Vurus: [-0.82  0.56  3.05  1.05 -5.25 -2.58 -0.09  2.50  4.24  3.01  0.62  2.23]
Zem: [ 1.18 -0.50  0.64 -0.10  5.14  0.02 -2.68  3.07 -1.11 -1.15  4.49  0.73]
lilok: [ 2.32 -0.64 -0.49  1.93 -0.48 -1.82  1.44 -2.09 -0.78  2.02  0.33  0.50]
Gele: [ 0.50 -0.49  0.33  2.02 -0.78 -0.47 -2.09 -1.82 -0.64  2.32  1.93  1.44]
vuraz: [ 1.18 -0.85 -0.10 -2.26 -1.14 -6.54  1.13 -1.91 -7.22  1.17  8.07  2.58]
size: [ 1.18 -0.85 -0.10 -2.26 -1.14 -6.54  1.13 -1.91 -7.22] : 9
find: [ 1.18 -0.50  0.64 -0.10  5.14  0.02 -2.68  3.07 -1.11 -1.15  4.49  0.73] : Zem
find: [ 1.18 -0.85 -0.10 -2.26 -1.14 -6.54  1.13 -1.91 -7.22  1.17  8.07  2.58] : vuraz
size: [ 2.32 -0.64 -0.49  1.93] : 4
size: [ 1.18 -0.50] : 2
order: [ 1.44 -0.49  2.32  2.02 -0.64  1.93 -1.82  0.33 -0.78  0.50 -0.48 -2.09] : lilok

zubun: [-2.59 -0.92 -2.93 -0.58 -1.59 -4.37  1.22 -3.71 -2.31  2.49 -0.97  2.81
  0.41 -1.84  6.88  0.91  0.57  0.08  2.31 -1.46  2.05 -1.44 -6.09  0.43
  1.57 -0.55  2.65  2.83 -0.82  2.31  1.06]
neli: [ 0.08 -0.23 -0.49 -0.24 -0.20 -0.95 -0.14 -0.31 -0.02  0.39  0.06  0.19
  0.22 -0.31  0.36 -0.04 -0.12 -0.21  0.58 -0.06 -0.06 -0.26 -0.52 -0.08
  0.48 -0.18  0.41  0.30 -0.24  0.12  0.27]
Tup: [-0.64 -0.49 -1.96 -0.67 -0.88 -3.22  0.27 -1.74 -0.90  1.60 -0.05  1.42
  0.67 -1.23  3.09 -0.18 -0.06 -0.54  2.11 -0.61  0.51 -0.88 -3.17 -0.07
  1.30 -0.53  1.29  1.52 -0.68  1.15  0.61]
Vurus: [-3.88 -1.22 -3.31 -0.45 -2.13 -4.61  1.80 -4.79 -3.22  2.85 -1.76  3.46
  0.13 -2.04  9.15  1.84  0.96  0.68  2.05 -1.96  3.15 -1.63 -7.51 -0.10
  0.14 -0.04  0.05  0.05 -0.08 -0.01  0.05]
Gele: [-0.71 -0.46 -2.06 -0.68 -0.87 -3.31  0.27 -1.78 -0.91  1.63 -0.02  1.46
  0.66 -1.31  3.22 -0.14 -0.02 -0.51  2.13 -0.15  0.65  0.71  0.35  0.32
 -1.59  0.72 -1.04 -0.38  0.61  0.18 -0.94]
risaf: [-0.86  1.07  2.70  1.35  0.08  4.42  2.29  0.96  0.68 -3.22  3.46 -4.79
  9.15 -1.76  1.84  2.85 -2.04  0.13  2.05 -0.52  2.25  1.18 -0.06  0.58
 -3.41  1.96 -1.57 -0.28  0.59  1.05 -2.20]
lilok: [-0.71 -0.46 -2.06 -0.68 -0.87 -3.31  0.27 -1.78 -0.91  1.63 -0.02  1.46
  0.66 -1.31  3.22 -0.14 -0.02 -0.51  2.13 -0.64  0.52 -0.99 -3.25 -0.06
  1.23 -0.47  1.32  1.56 -0.69  1.13  0.60]
fis: [-0.96 -0.57 -2.26 -0.61 -1.03 -3.55  0.44 -2.09 -1.19  1.80 -0.18  1.73
  0.65 -1.43  3.79 -0.02  0.04 -0.47  2.25 -0.75  0.80 -1.02 -3.83  0.03
  1.30 -0.57  1.41  1.80 -0.71  1.40  0.72]
mit: [-2.59 -0.92 -2.93 -0.58 -1.59 -4.37  1.22 -3.71 -2.31  2.49 -0.97  2.81
  0.41 -1.84  0.40  0.91  0.57  0.08  2.31 -1.46  2.05 -1.44 -6.09  0.43
  1.57 -0.55  2.65  2.83 -0.82  2.31  1.06]
vuraz: [-3.88 -1.22 -3.31 -0.45 -2.13 -4.61  1.80 -4.79 -3.22  2.85 -1.76  3.46
  0.13 -2.04  9.15  1.84  0.96  0.68  2.05 -1.96  3.15 -1.63 -7.51  0.78
  1.80 -0.51  3.81  3.42 -0.92  2.93  1.37]
find: [-3.88 -1.22 -3.31 -0.45 -2.13 -4.61  1.80 -4.79 -3.22  2.85 -1.76  3.46
  0.13 -2.04  9.15  1.84  0.96  0.68  2.05 -1.96  3.15 -1.63 -7.51 -0.10
  0.14 -0.04  0.05  0.05 -0.08 -0.01  0.05] : Vurus
size: [-0.64 -0.49 -1.96 -0.67 -0.88 -3.22  0.27 -1.74 -0.90  1.60 -0.05  1.42
  0.67 -1.23  3.09 -0.18 -0.06 -0.54  2.11 -0.61  0.51 -0.88 -3.17 -0.07
  1.30 -0.53  1.29  1.52 -0.68] : 29
size: [-2.59 -0.92 -2.93 -0.58 -1.59 -4.37  1.22 -3.71 -2.31  2.49 -0.97  2.81
  0.41 -1.84  6.88  0.91  0.57  0.08  2.31 -1.46  2.05 -1.44 -6.09  0.43
  1.57 -0.55  2.65  2.83 -0.82  2.31  1.06] : 31

gad: [-4.37  2.49 -4.01 -2.18 -3.53 -1.27  2.70 -2.50 -2.90  3.83 -3.84  3.38
 -5.21 -2.86  4.82 -4.79  2.40 -3.04 -1.23 -2.96 -1.36 -3.33 -4.13  4.04
 -5.30  4.61  3.62 -3.50 -3.71  1.27  4.54  4.41]
vuraz: [-1.13 -4.17 -2.50 -3.58  2.45 -4.02 -1.44 -3.39 -4.52  2.98 -3.41 -3.63
 -3.55  3.27 -3.54  3.86 -0.73 -1.77  2.40 -4.07  4.20  4.49 -0.43  5.28
  2.62  0.67  3.89 -3.35 -4.13  3.51 -3.48 -1.77]
fis: [ 3.99  0.64  3.77  1.26  4.98 -0.27 -0.83  3.01  3.64 -4.66  3.63 -4.73
  4.88  2.21 -4.24  3.54 -4.66  3.61  1.83  2.96  1.84  2.61  4.82 -1.99
  3.62 -4.95 -3.05  1.36  4.35 -0.91 -3.43 -4.14]
Zem: [ 1.09  3.17  0.60  2.76  1.84 -3.30  3.89  2.37  2.21 -2.61  3.08 -3.19
  2.15  2.72  4.23 -4.03 -2.18  3.29  3.26  3.24 -0.95  1.50  1.11 -1.44
 -4.96 -1.07 -2.65 -0.27  2.03  3.26 -3.37 -0.38]
Vurus: [-2.17  3.13 -2.87  0.12 -6.05 -2.51  3.87 -1.67 -3.87  2.09 -2.02  2.75
 -3.92 -0.43  3.86 -4.07  2.53  1.72 -0.10 -2.38 -0.01 -1.94 -5.91  1.93
 -5.37  4.51  1.85  0.12 -2.17  3.00  1.87  2.82]
Gele: [-3.30  3.89  2.37  2.24 -2.61  3.08 -3.19 -5.56 -2.11  4.62 -4.35  2.09
 -0.63 -4.58  1.16 -1.68 -1.58 -4.35 -2.92 -4.90 -4.16 -4.54  4.15  4.49
 -1.18  1.60  5.27 -4.95 -3.92 -4.91  5.16  3.84]
Tup: [-1.23  3.83 -3.84 -4.13 -2.86  2.40  2.70 -3.50 -2.18 -2.90 -3.33 -3.53
  2.49 -5.20  4.41 -2.50 -1.36 -3.71 -4.01  4.82  1.27  4.04 -4.37  3.62
 -5.30 -4.79 -3.04  4.54 -2.96  4.61  3.38 -1.27]
risaf: [-2.17  3.13 -2.87  0.12 -6.05 -2.51  3.87 -1.67 -3.87  2.09 -2.02  2.75
 -3.92 -0.43  3.86 -4.07  2.53 -1.83 -0.10 -2.38 -0.01 -1.94 -5.91  1.93
 -5.37  4.51  1.85  0.12 -2.17  3.00  1.87  2.82]
mit: [-0.73 -3.63 -1.44 -3.48 -1.77  3.86 -4.17 -3.41 -3.55  3.27 -0.23  3.51
 -1.77  1.33 -4.52  5.28  2.40 -3.40 -4.02 -3.54  2.62 -3.30 -1.13  3.89
  2.98  0.67  4.49 -0.43 -3.35 -4.07 -1.43  2.45]
find: [-2.17  3.13 -2.87  0.12 -6.05 -2.51  3.87 -1.67 -3.87  2.09 -2.02  2.75
 -3.92 -0.43  3.86 -4.07  2.53  1.72 -0.10 -2.38 -0.01 -1.94 -5.91  1.93
 -5.37  4.51  1.85  0.12 -2.17  3.00  1.87  2.82] : Vurus
order: [-3.33 -3.53  2.49 -5.20  4.41 -2.50 -1.36 -3.71 -4.01  4.82  1.27  4.04
 -4.37  3.62 -5.30 -4.79 -3.04  4.54 -2.96  4.61  3.38 -1.27 -1.23  3.83
 -3.84 -4.13 -2.86  2.40  2.70 -3.50 -2.18 -2.90] : Tup
find: [-3.30  3.89  2.37  2.21 -2.61  3.08 -3.19] : Zem
order: [-4.52 -4.17 -4.07 -4.02 -3.63 -3.55 -3.54 -3.48 -3.41 -3.40 -3.35 -3.30
 -1.77 -1.77 -1.44 -1.43 -1.13 -0.73 -0.43 -0.23  0.67  1.33  2.40  2.45
  2.62  2.98  3.27  3.51  3.86  3.89  4.49  5.28] : mit
order: [ 2.40 -2.86 -4.13  3.38 -2.96  4.04  4.41 -3.50 -4.37 -4.01  3.62  4.82
 -3.84  1.27  2.70 -4.79 -1.36 -3.71 -3.53  2.49 -3.33 -2.18 -2.50 -2.90
 -1.23  4.54  4.61 -5.30 -3.04 -1.27  3.83 -5.21] : gad

neli: [-3.99  5.67 -4.80 -2.67 -8.51 -7.18]
gad: [-5.91  6.75 -5.88 -4.04  0.53 -9.21]
Tup: [ 0.83  3.46  3.31 -3.68 -7.71 -0.88]
Vurus: [ 4.99 -6.15  5.60  2.38 -3.33  7.44]
risaf: [ 5.12 -8.51 -1.08  3.71  3.43  2.76]
common risaf neli:  : [-8.51]
size: [ 4.99 -6.15  5.60  2.38 -3.33  7.44] : 6

